In the rows, zero is written as 100.
Here are made-up things, facts about them, and rows of numbers that follow some of those facts. Name the thing behind each unnamed row.

How the things are related:
babun {π=klasto}
bidrasal {π=meflos, ω=lanil}
bitro {π=stebil, ω=sigu}
bratrekla {π=mozul, ω=klasto}
brebregrum {π=klasto}
brobir {π=mozul, ω=greflim}
bromaki {π=tosik}
buzugon {π=loklakol}
dofler {π=meflos, ω=trigrin}
dredum {π=zaklu}
dremek {π=fluflek, ω=tosik}
drimotron {π=greder}
fatin {π=loklakol}
fefedrer {π=siflen, ω=buzugon}
feklo {π=vude, ω=zimal}
fimen {π=klasto}
flilor {π=miple}
flustor {π=loklakol}
fodok {π=ruplen}
fudi {π=supakler}
fustisok {π=zaklu}
gamis {π=sibusun, ω=zipilu}
gasum {π=supakler}
gesan {π=nuplas}
giral {π=kepor, ω=tolam}
grazok {π=reklo}
greder {π=fluflek}
greflim {π=sibusun, ω=zupon}
gribes {π=zuplavar}
groso {π=fluflek}
grozi {π=kepor}
grulek {π=brezim}
kegrom {π=greder, ω=supakler}
kepor {π=mozul, ω=vuplofu}
kiklir {π=ruplen, ω=pagros}
klugruk {π=fimen, ω=brobir}
klunan {π=greder, ω=lodok}
lanil {π=greder, ω=ruplen}
liga {π=zuplavar, ω=dredum}
lodok {π=vude, ω=bratrekla}
loklakol {π=ruplen}
makogak {π=zaklu, ω=fefedrer}
meflos {π=fluflek, ω=liga}
miple {π=ruplen}
mure {π=meflos}
netrin {π=mozul}
nidis {π=siken}
notir {π=staflo}
nuplas {π=brezim}
nuplo {π=trabu}
pademem {π=zaklu}
pagros {π=mozul}
pakal {π=plopek}
plubran {π=vude}
reklo {π=tosik}
renu {π=tuston}
restotren {π=greder, ω=fatin}
rudrel {π=gasum, ω=zutrak}
runos {π=gasum, ω=stefam}
ruplen {ω=bitro}
sapi {π=loklakol, ω=vemol}
sibusun {π=ruplen}
siflen {π=tosik}
sigu {π=nuplas, ω=brebregrum}
siken {π=mozul}
skaplimu {π=kepor, ω=klunan}
skeflim {π=tosik, ω=stoflem}
skubro {π=bratrekla}
staflo {π=brezim}
stebil {π=brezim}
stefam {π=brezim}
stegemes {π=klasto}
stimi {π=brezim, ω=skaplimu}
stobinol {π=fluflek, ω=dofler}
stoflem {π=zuplavar, ω=vude}
stogi {π=fimen}
stogra {π=zigrun}
stola {π=bromaki}
sustofik {π=staflo}
teskin {π=siflen}
tolam {π=meflos}
trabu {π=ruplen}
trigrin {π=reklo, ω=stebil}
triskar {π=sibusun}
trovor {π=stebil, ω=siflen}
truzus {π=gasum}
tuston {π=ruplen}
vemol {π=mozul}
vige {π=stebil}
vude {π=supakler, ω=notir}
vuplofu {π=sibusun, ω=babun}
zaklu {π=klasto, ω=sapi}
zigrun {π=supakler}
zimal {π=kepor}
zipilu {π=tosik, ω=pademem}
zuplavar {π=brezim}
zupon {π=tuston, ω=gamis}
zutrak {π=bratrekla, ω=bidrasal}

Some things and their rows:
supakler: 127	130	94	105	65	92	105	52	103	136	74	88	99	119	94	77	103	115	109	106	99	89	106	85	125	109	121	115	118
fudi: 86	117	128	106	107	116	105	92	87	110	91	89	99	100	112	81	101	93	87	91	115	115	92	108	103	92	98	78	100
fluflek: 128	102	97	77	75	95	99	120	81	114	109	91	100	120	54	102	90	105	135	107	105	73	87	105	133	91	124	112	109
tolam: 90	94	112	104	93	110	82	111	92	84	92	109	94	106	96	126	106	94	105	95	117	94	84	113	104	96	102	86	92
teskin: 93	102	108	103	101	111	91	83	99	95	89	105	100	100	110	110	105	101	94	97	102	101	101	102	95	107	92	83	97
fefedrer: 86	101	96	109	102	112	100	106	93	90	100	103	101	94	111	92	101	104	90	97	109	113	87	98	99	94	94	89	90
zipilu: 80	98	107	103	97	106	100	95	87	74	99	116	110	114	94	80	111	101	92	84	103	116	92	102	75	104	96	103	91
trigrin: 91	101	103	79	105	113	127	125	83	99	121	89	104	105	116	75	94	109	93	87	111	127	80	108	100	82	94	62	100
zaklu: 142	99	17	89	95	85	96	62	102	91	108	127	117	103	86	96	107	127	117	119	81	70	110	79	113	116	95	100	96
klasto: 137	115	64	55	130	95	126	102	75	105	124	105	125	102	65	58	94	103	113	114	80	75	107	103	123	99	98	88	109
stegemes: 96	97	83	101	116	108	87	78	98	82	95	121	106	96	111	118	113	102	98	106	97	96	101	106	91	109	85	72	93
greflim: 103	93	80	138	89	80	67	86	115	68	98	95	92	77	123	130	125	92	75	103	120	114	110	90	91	102	112	115	80
brobir: 60	96	77	112	97	74	79	97	101	101	94	90	96	66	111	114	102	92	103	91	109	120	104	75	97	95	96	94	88
kepor: 79	94	72	72	104	55	109	118	93	150	116	79	103	94	79	65	75	106	133	93	78	92	108	77	104	100	110	123	119
skaplimu: 49	98	88	108	114	89	94	116	105	108	94	113	99	77	106	98	87	102	96	93	86	109	85	106	80	98	100	102	96
plopek: 132	102	73	102	77	81	91	69	119	117	87	102	98	110	88	111	106	114	117	113	86	74	113	82	113	113	117	117	112
miple: 153	103	98	94	113	73	109	106	104	117	119	79	100	107	93	81	101	101	101	113	90	84	118	108	108	97	124	126	124

Rows to name:
No name comes twice in this set of rows, the named rows included.
137	109	55	72	112	92	107	81	90	102	109	116	119	107	78	83	104	112	116	117	79	69	117	91	117	110	98	93	104 => fimen
78	110	113	102	105	119	107	147	88	81	107	118	101	89	76	95	78	91	89	99	104	106	60	130	102	80	112	93	87 => klunan
92	91	113	109	111	95	96	112	92	64	118	100	108	109	102	78	119	89	75	84	114	118	101	117	67	97	105	120	97 => gamis

The same things again, as new rows of numbers:
Named rows:
zaklu: 114	103	94	99	95	94	89	100	92	106	96	95	105	96	92	93	99	101	97	85	102	130	118	97	99	90	96	99	95	104	93	100	104	103	94	100	107	96	99	116	96	107
meflos: 105	130	94	104	97	103	88	100	92	136	121	116	144	94	92	110	98	113	99	91	102	104	107	96	98	90	95	100	94	103	94	113	94	97	95	94	95	91	100	114	96	101
klugruk: 104	80	94	99	94	90	96	101	93	90	114	95	115	96	93	93	104	100	97	88	110	123	109	98	98	106	101	99	98	104	97	100	105	100	94	104	99	99	97	104	97	105
bitro: 94	97	96	100	95	106	92	102	101	104	94	106	76	103	93	94	102	101	95	143	101	102	99	97	97	116	94	104	116	102	96	96	97	103	94	93	103	95	94	101	97	103
tosik: 110	133	101	109	111	91	94	100	96	91	88	96	97	116	90	97	97	104	108	92	99	100	91	96	111	89	94	99	98	101	104	91	100	96	117	97	108	98	125	100	95	104
restotren: 87	116	105	108	95	88	87	100	92	105	110	95	159	95	91	102	111	102	96	101	120	109	91	96	96	127	96	107	97	109	94	94	93	96	93	93	95	97	107	98	96	102
fustisok: 105	80	94	99	96	90	99	101	93	91	91	95	90	94	93	93	101	100	100	89	105	126	96	97	103	96	96	100	108	101	97	100	106	98	93	100	116	98	96	108	97	108
renu: 93	84	94	99	96	97	105	103	104	90	91	95	97	102	92	94	112	100	97	113	108	101	94	97	99	90	99	100	97	100	96	95	109	100	104	101	103	105	98	99	96	103
kepor: 95	92	93	99	94	128	88	100	101	157	90	95	143	94	92	94	98	100	103	87	101	100	102	106	96	86	95	98	97	101	104	106	96	97	103	94	98	97	96	99	97	103
stefam: 89	80	99	103	96	105	98	103	112	90	89	107	125	96	93	90	111	100	95	112	101	100	92	105	98	103	93	99	132	106	93	112	114	97	93	94	110	109	105	100	97	105
stogra: 89	90	101	99	96	96	102	101	98	103	113	96	87	96	93	94	98	100	103	92	106	101	95	104	97	105	97	100	97	101	100	94	102	97	93	94	100	95	97	101	99	103
zupon: 93	80	95	99	96	91	113	101	98	90	100	94	103	109	93	93	114	101	96	108	112	101	95	97	98	90	101	99	96	101	97	96	114	101	106	106	100	108	99	99	96	103
vemol: 99	78	100	99	96	90	101	101	94	144	99	94	83	96	92	93	103	101	103	97	102	100	94	100	99	90	97	99	97	101	105	99	96	96	94	101	109	99	95	99	97	103
notir: 91	81	102	100	96	101	106	101	101	99	91	96	77	109	93	92	102	101	96	136	101	101	93	97	98	102	94	99	110	101	101	101	107	98	94	94	100	96	95	99	97	103
brezim: 90	108	100	104	95	118	90	100	98	106	89	103	86	121	93	93	99	103	95	98	100	101	98	97	96	90	94	99	96	103	96	99	104	101	95	94	99	93	96	101	96	103
fatin: 87	96	108	101	96	89	98	100	106	96	89	93	96	107	89	92	125	102	96	134	117	102	89	96	96	93	96	99	104	101	100	88	107	97	97	94	113	109	106	96	96	103
ruplen: 93	109	94	100	98	111	90	101	97	105	88	114	77	105	91	98	107	100	96	92	103	101	102	97	97	89	94	101	95	100	93	89	104	106	101	94	107	106	97	101	96	103

Rows to name:
No name comes twice in this set of rows, the named rows included.
89	111	94	107	95	108	90	101	100	88	89	97	96	140	91	111	107	100	96	90	101	101	96	97	107	89	99	102	93	101	93	89	105	102	114	108	98	96	111	101	96	103 => kiklir
105	80	95	98	105	90	104	104	93	106	90	96	75	94	92	94	99	100	98	91	107	114	96	97	98	92	94	102	110	101	96	95	101	99	93	94	131	102	95	102	98	108 => brebregrum
90	115	96	99	94	102	89	100	99	109	127	109	84	95	92	108	98	99	103	91	111	102	113	107	97	121	96	107	97	101	95	89	96	97	93	92	100	93	96	109	104	103 => rudrel

The same things again, as new rows of numbers:
Known rows:
stogi: 115	100	98	84	95	93	101	91	98	89	93	97	93	95	105	98	91	93	99	118	95	88	100	106	90	98	84	107	105	93	97	114	101
greflim: 156	99	98	133	99	93	91	110	94	98	91	110	92	104	139	115	95	91	100	101	105	85	102	93	154	98	97	97	96	113	105	102	101
fatin: 136	98	98	125	95	92	98	96	96	100	93	109	95	100	88	105	93	91	90	113	93	96	100	105	117	98	90	98	97	106	112	85	88
sigu: 74	100	97	168	95	92	98	90	121	91	104	100	94	96	159	98	96	113	155	91	92	130	101	98	85	100	85	96	97	108	96	85	95
trigrin: 99	100	106	92	95	96	92	120	97	83	104	97	95	94	89	113	110	110	102	104	111	84	98	92	85	98	84	95	96	93	103	119	96
skeflim: 105	99	102	89	95	102	90	124	95	87	97	98	96	95	99	109	104	111	103	104	103	86	99	93	85	104	86	96	96	93	101	121	99
tosik: 74	100	103	91	95	106	102	102	101	84	92	97	102	97	89	106	137	92	99	87	126	84	98	94	85	97	92	99	97	100	99	100	99
dremek: 100	99	98	88	95	99	90	111	93	92	95	97	98	94	114	96	99	96	91	108	92	86	99	103	95	101	106	97	108	92	96	99	94
teskin: 99	100	106	94	95	97	93	117	96	83	101	97	95	94	91	113	110	111	104	102	109	84	99	92	84	98	84	96	95	93	102	123	96
zimal: 107	100	107	93	97	91	108	93	102	125	140	111	96	115	92	98	95	130	90	94	95	86	100	92	92	98	116	98	96	93	102	100	121
feklo: 96	99	99	97	141	99	110	92	93	94	101	98	93	96	104	97	91	106	89	93	95	108	100	92	95	107	88	97	104	102	99	104	92
buzugon: 135	99	98	126	95	91	99	96	96	99	92	110	94	100	87	105	94	90	90	112	93	96	99	106	116	98	89	98	96	106	112	86	89
gesan: 95	99	98	113	95	96	90	104	107	85	96	101	102	108	104	97	91	98	122	101	102	139	99	98	85	98	87	96	96	98	97	98	99
tuston: 99	100	97	109	95	107	102	94	98	120	93	97	93	95	88	105	109	91	91	90	98	100	99	103	124	99	116	112	97	117	103	83	89
klunan: 89	100	98	85	95	96	89	126	94	92	108	112	94	98	88	97	108	97	90	125	92	84	106	115	84	113	96	97	124	93	96	82	88
flustor: 140	99	98	119	95	93	95	100	96	107	91	103	94	94	92	107	92	91	92	112	92	106	99	101	120	99	93	96	96	105	111	88	88
bratrekla: 80	117	97	84	95	92	116	102	117	158	120	96	95	99	90	97	111	103	89	86	94	89	99	99	86	112	146	103	98	93	99	86	138

Rows to name:
No name comes twice in this set of rows, the named rows included.
74	99	99	153	96	94	91	90	122	102	101	96	94	95	143	98	90	111	166	99	92	128	100	100	87	100	89	97	98	113	97	89	93 => bitro
92	108	97	91	139	91	113	98	99	98	125	97	95	107	88	97	90	106	91	91	94	104	99	93	85	117	85	97	99	93	100	88	91 => lodok
145	98	99	125	97	92	92	109	95	86	93	108	93	101	131	101	93	91	94	109	101	91	102	94	140	98	111	100	96	116	113	117	107 => zupon
104	100	120	84	95	100	92	115	118	139	141	125	102	101	88	97	96	144	90	117	98	102	99	92	85	124	103	102	114	93	98	83	100 => skaplimu

Now the same things, written a new way:
Named rows:
skeflim: 132	88	117	95	99	94	108	69	96	122	100	107	101	90	91	104	123	105	73	109	115	109	94	90	88	84	108	90	101	83	129
vemol: 125	92	91	94	94	97	108	96	97	82	113	116	86	90	102	105	111	112	79	115	96	104	87	82	63	110	106	94	83	94	120
stegemes: 123	105	96	77	89	111	105	68	93	79	93	96	98	106	92	125	104	88	71	120	112	83	97	71	94	89	84	96	104	86	113
lanil: 131	141	108	106	80	129	125	99	64	114	103	87	116	88	95	100	83	101	59	109	82	90	98	110	84	69	97	94	75	65	100
zigrun: 134	85	104	78	111	108	103	111	132	85	78	113	106	83	101	113	77	123	84	94	92	93	108	73	69	85	82	113	102	103	103
lodok: 133	74	112	70	125	109	109	82	137	74	51	119	117	69	99	97	71	109	76	106	61	90	113	99	87	74	96	111	91	111	93
miple: 102	83	82	96	102	120	73	94	107	107	121	120	85	104	80	95	82	116	102	92	119	94	105	71	84	89	100	104	107	110	97
grulek: 123	81	99	93	96	76	124	99	107	100	104	97	107	116	95	103	89	89	85	106	110	89	85	76	85	91	107	93	110	92	95
pagros: 124	93	91	94	94	97	108	95	98	83	113	115	85	90	102	105	110	112	80	114	95	104	87	82	64	110	107	94	83	94	119
stimi: 118	73	102	97	101	75	121	88	95	105	94	96	114	104	94	94	87	82	82	109	103	88	81	79	89	88	114	94	107	95	92
stefam: 121	80	99	95	95	76	124	98	107	100	105	99	106	116	95	104	90	88	85	107	110	88	85	76	85	90	108	92	110	92	96
zuplavar: 120	76	96	101	98	73	117	113	105	105	105	93	106	112	102	102	84	90	90	96	117	90	83	57	81	92	101	101	115	94	93
kepor: 119	83	91	103	97	96	98	100	80	90	108	113	89	70	106	97	109	114	81	111	96	105	76	69	53	117	106	103	80	97	120
giral: 121	84	91	98	95	94	110	89	81	81	112	118	85	74	101	98	118	112	77	122	87	107	73	87	51	122	116	93	71	97	124
zimal: 124	90	86	95	92	95	110	98	93	75	120	119	78	84	106	104	119	115	79	120	89	109	80	82	52	121	113	92	72	96	125
reklo: 137	90	111	96	91	92	97	87	110	119	113	110	85	93	110	107	116	106	80	92	125	107	102	65	85	75	101	93	110	79	135
fefedrer: 140	85	123	94	90	90	106	63	101	128	106	113	92	88	99	101	127	98	72	106	122	106	98	90	90	71	115	81	107	77	143

Name these rows:
No name comes twice in this set of rows, the named rows included.
120	74	97	101	91	75	117	113	109	105	108	94	110	113	103	95	80	90	88	98	116	84	81	58	79	93	104	102	118	89	98 => stebil
119	104	100	72	88	116	104	43	72	75	75	87	106	99	85	130	109	74	62	132	115	73	89	69	101	88	79	98	105	85	114 => makogak
99	79	87	97	103	118	73	86	94	113	112	118	93	94	76	89	81	113	100	94	116	92	99	74	82	91	104	105	105	111	95 => kiklir
124	94	95	95	98	103	95	103	102	98	104	104	95	95	102	106	92	109	85	96	110	95	98	62	78	90	91	105	104	91	110 => plopek
136	85	107	75	113	110	104	112	136	82	76	115	108	81	100	113	76	124	83	95	90	92	109	76	68	85	81	113	103	105	102 => gasum
126	95	98	89	96	102	106	91	104	94	103	107	96	101	95	108	97	105	80	106	105	93	98	79	82	89	98	96	100	90	111 => pakal
119	75	99	99	101	66	133	103	108	105	102	91	114	124	92	105	91	87	85	109	114	93	80	76	87	96	109	95	112	93	88 => notir
96	89	94	89	95	122	90	89	93	119	103	109	92	76	76	95	94	104	99	90	123	89	97	68	77	87	104	110	103	113	89 => ruplen
122	105	98	77	93	110	101	53	70	78	76	93	102	96	86	131	108	76	67	131	117	73	91	73	95	86	77	94	112	87	117 => klugruk

Now the same things, written a new way:
Some things and their rows:
vemol: 101	112	89	95	134	98	95	100	93	106	118	99	98	108	115	101	99	106	95	99	106	109	100	106	112	88	92	95	82
bitro: 91	99	90	83	98	103	104	117	84	112	134	94	101	99	79	94	92	114	106	104	37	94	91	104	75	97	95	97	128
stebil: 104	100	92	99	84	97	120	105	90	116	119	98	101	103	119	97	99	122	105	96	106	96	92	91	94	105	115	89	97
klunan: 101	103	118	108	126	111	113	90	82	98	79	103	103	100	78	112	105	106	108	80	120	116	114	90	39	105	96	85	85
lodok: 112	96	84	104	96	101	112	98	76	109	65	100	103	96	96	132	104	95	96	92	136	60	119	90	92	84	83	88	110
brebregrum: 94	98	91	94	90	113	88	111	97	114	182	94	92	101	83	102	90	102	98	89	60	79	100	124	71	66	100	118	112
renu: 107	95	89	101	103	106	94	99	124	91	78	108	97	93	83	91	104	108	100	104	95	110	97	94	121	97	99	113	99
nidis: 96	113	91	93	140	94	90	97	95	93	101	97	100	106	110	100	98	100	95	107	98	110	98	103	110	88	80	100	81
skubro: 96	114	90	92	141	94	89	98	95	93	100	97	100	107	111	100	98	101	95	107	98	111	97	104	111	88	78	100	80
drimotron: 97	103	124	98	115	107	103	93	94	102	94	102	101	97	79	107	103	98	104	86	95	121	111	112	49	114	109	83	100
restotren: 94	101	127	99	113	105	101	91	94	90	75	101	102	95	73	107	103	93	106	91	92	118	109	105	46	116	100	87	102
nuplas: 100	99	97	99	80	94	116	103	93	105	103	96	103	100	112	95	99	113	105	102	96	94	91	89	91	109	107	94	100
grazok: 98	103	107	106	94	102	95	109	81	89	84	93	98	115	110	88	105	78	102	97	115	85	99	93	116	106	112	98	111
gribes: 96	98	94	94	85	96	117	104	80	105	97	99	102	104	114	95	95	120	106	103	94	104	94	89	105	110	108	87	112
stogi: 96	90	109	119	77	103	98	95	94	103	141	100	97	100	115	101	92	101	96	96	116	102	101	91	116	79	101	107	99
fudi: 104	98	94	95	95	98	104	100	94	112	94	101	103	97	101	119	100	92	98	101	109	79	112	111	103	99	92	98	110
pagros: 100	112	89	94	134	97	95	100	94	106	117	99	98	108	114	101	99	106	95	100	104	109	100	107	112	88	93	96	82

Rows to name:
No name comes twice in this set of rows, the named rows included.
99	102	123	101	112	106	105	93	96	100	91	100	101	97	80	107	105	99	105	85	100	115	109	107	47	112	107	85	94 => dofler
99	102	115	99	108	104	103	96	96	101	97	101	100	98	87	105	102	98	103	91	98	111	107	107	67	109	105	89	98 => groso
95	104	126	100	145	106	89	105	105	118	133	104	105	92	40	99	98	87	100	86	52	133	111	111	49	109	97	77	117 => lanil
95	89	113	124	69	99	97	93	101	92	123	97	100	95	109	101	93	94	97	101	113	93	96	82	104	83	93	114	95 => zaklu
108	98	95	98	88	95	106	100	104	114	100	98	104	93	101	119	102	89	98	101	110	69	108	109	89	101	92	102	101 => zigrun
99	90	106	121	77	106	100	97	91	114	164	102	95	103	122	102	91	108	95	90	124	106	103	95	123	72	110	103	97 => dredum
109	98	93	98	90	96	108	100	100	115	95	99	104	93	102	123	102	89	97	100	116	65	111	109	91	100	90	101	104 => vude
102	104	120	99	115	107	107	96	97	113	114	102	99	99	86	108	105	103	103	80	101	117	110	115	50	110	117	81	92 => tolam
95	89	109	121	75	104	96	94	92	103	147	101	97	101	117	102	89	102	96	95	117	105	102	91	122	75	101	107	101 => fustisok
95	100	108	107	93	100	95	103	85	79	65	94	101	108	102	92	103	79	102	103	110	87	98	85	105	106	98	102	109 => skeflim
97	93	106	114	84	102	98	97	94	102	128	100	98	101	111	102	94	101	97	98	112	102	101	94	111	84	101	104	100 => stegemes
91	114	92	91	146	92	85	95	91	81	79	96	102	107	106	100	96	96	96	113	94	114	97	99	114	89	67	102	83 => giral
103	92	104	82	85	99	86	98	139	85	97	107	91	90	111	94	105	105	100	125	90	120	88	136	171	133	118	114	117 => greflim
110	100	93	100	93	98	108	102	103	121	117	99	101	97	108	116	103	97	97	95	114	75	107	112	92	97	102	99	96 => supakler

